Below are the code and all the weights of a small trained network. Each question names an input and a class and asks about switching units off, where a switched-off unit gives its printed mean instead of its output.

import numpy as np


def w(rows, s, z=0):
    codes = np.array(rows[::2]) - 128.0
    scale = np.full(codes.shape[1], s)
    scale[-1] = z or s
    return codes * scale


def norm(h):
    return h / np.sqrt((h * h).mean(-1, keepdims=True) + 1e-5)


def f(y):
    return y / 2 * (1 + np.tanh(0.7978845608 * (y + 0.044715 * y**3)))


def log_softmax(a):
    a = a - a.max(-1, keepdims=True)
    return a - np.log(np.exp(a).sum(-1, keepdims=True))


def net(x, mask):
    res = np.array(x, float).reshape(1, 6) / 4 @ E
    u = 0
    for l in range(2):
        y = f(norm(res) @ A[l][:, :-1].T + A[l][:, -1])
        res = res + np.where(mask[u : u + 4], y, B[l][:, -1]) @ B[l][:, :-1]
        u += 4
    return log_softmax(norm(res)[-1] @ U[:, :-1].T + U[:, -1])


A, B = {}, {}
E = w([
[107,105,123,111,136,123,145,182,141,124],'x0',
[78,153,132,118,166,184,90,125,136,124],'x1',
[179,150,128,52,110,187,140,133,85,2],'x2',
[138,119,91,105,154,124,131,118,134,142],'x3',
[109,106,115,121,130,115,99,136,127,112],'x4',
[132,123,82,140,93,186,115,161,109,160],'x5',
],0.013)
A[0] = w([
[170,116,82,147,47,180,96,172,85,210,102],'0.n0',
[226,70,127,119,33,4,156,136,120,124,3],'0.n1',
[63,182,171,92,210,185,73,119,163,129,68],'0.n2',
[143,154,221,115,234,10,154,91,190,68,139],'0.n3',
],0.012,0.0038)
B[0] = w([
[67,83,118,116,51,99,129,78,52,118,207],'0.n0',
[92,184,117,210,252,201,190,118,187,109,229],'0.n1',
[107,146,123,222,214,146,222,121,159,112,196],'0.n2',
[78,41,107,77,23,94,137,91,59,143,254],'0.n3',
],0.013,0.011)
A[1] = w([
[91,109,148,179,151,109,165,115,165,193,59],'1.n0',
[92,121,117,150,77,85,34,150,182,253,42],'1.n1',
[172,127,122,53,112,195,149,131,135,34,5],'1.n2',
[103,121,52,146,76,243,91,180,128,161,127],'1.n3',
],0.016,0.0018)
B[1] = w([
[210,190,136,91,135,160,67,167,143,74,253],'1.n0',
[230,172,160,62,124,173,66,204,129,106,190],'1.n1',
[202,183,155,137,129,115,2,204,168,228,213],'1.n2',
[56,35,134,120,129,18,250,17,141,109,183],'1.n3',
],0.0084,0.013)
U = w([
[49,25,104,129,9,83,166,66,80,143,253],'0',
[105,178,121,238,246,178,222,111,208,74,2],'1',
[255,171,168,75,101,137,13,218,164,146,134],'2',
],0.0086,0.0015)

Each question gives the input, the list of numbers given to net, and the class t.
The units are the neurons (one row each of A and B). Each row of codes is followed by its name. A weight is (code - 128) times the scale printed after its matrix; where a second scale follows, it is the last column's (A, B and U).
mask holds one flag per neuron, layer by layer. A switched-off neuron (its flag False) gives its mean, the last column of its row in B, instead of its output. The means were averaged over made-up inputs and are rounded, as every weight is.
A unit's drop is (log p(t) with every unit on - log p(t) with that unit switched off) / (log p(t) with every unit on - log p(t) with every unit switched off).
unit that matters most: the unit with the biggest drop
top k neurons: the k neurons with the biggest drops, biggest first
k most important neurons of layer l: the k neurons of layer l with the biggest drops, biggest first
drop when u is switched off: that unit's drop, to one decimal
input [7,-8,2,1,7,7], class 1: top 2 neurons : (0.n1, 0.n3)
input [8,-7,7,1,3,-6], class 1: top 4 neurons : (0.n1, 0.n0, 1.n0, 1.n1)
input [-3,-4,-7,8,-1,5], class 2: most important neuron of layer 0 : (0.n3)
input [-5,6,0,6,-3,6], class 0: top 2 neurons : (0.n0, 0.n1)
input [-7,8,6,1,3,6], class 1: 2 most important neurons of layer 0 : (0.n3, 0.n2)
input [-1,0,3,-5,-4,3], class 0: top 2 neurons : (0.n0, 1.n0)
input [-8,8,5,5,8,-8], class 0: 2 most important neurons of layer 0 : (0.n3, 0.n1)
input [-3,-6,-7,-5,2,4], class 2: 2 most important neurons of layer 0 : (0.n3, 0.n2)
input [-8,-3,-3,7,1,-1], class 1: 2 most important neurons of layer 1 : (1.n2, 1.n1)
input [8,7,-2,2,-5,7], class 0: top 3 neurons : (0.n0, 0.n1, 1.n3)
input [8,-8,7,-7,5,-5], class 1: top 2 neurons : (0.n1, 1.n0)
input [-5,-7,7,-2,5,0], class 1: top 4 neurons : (0.n1, 0.n3, 1.n0, 1.n1)
input [4,2,4,2,-2,2], class 2: top 3 neurons : (1.n2, 0.n1, 0.n3)
input [-5,2,2,0,0,-8], class 0: unit that matters most : 0.n3
input [3,-2,3,7,4,2], class 2: top 4 neurons : (1.n2, 0.n3, 0.n2, 0.n1)
input [5,5,-6,-1,7,1], class 2: 2 most important neurons of layer 1 : (1.n0, 1.n1)
input [-4,-5,7,6,-8,-7], class 0: top 2 neurons : (0.n3, 1.n0)
input [0,-7,7,-1,0,-4], class 1: top 3 neurons : (0.n1, 1.n0, 1.n1)
input [-5,-6,3,0,8,-5], class 1: top 3 neurons : (0.n1, 0.n0, 1.n3)
input [-5,3,-7,0,-3,1], class 2: unit that matters most : 0.n1
input [3,-7,1,7,6,4], class 1: drop when 0.n1 is switched off : 1.1
input [8,6,-8,-4,1,-5], class 2: drop when 0.n1 is switched off : 0.9
input [5,-7,-7,8,-7,-1], class 1: drop when 1.n3 is switched off : -0.2
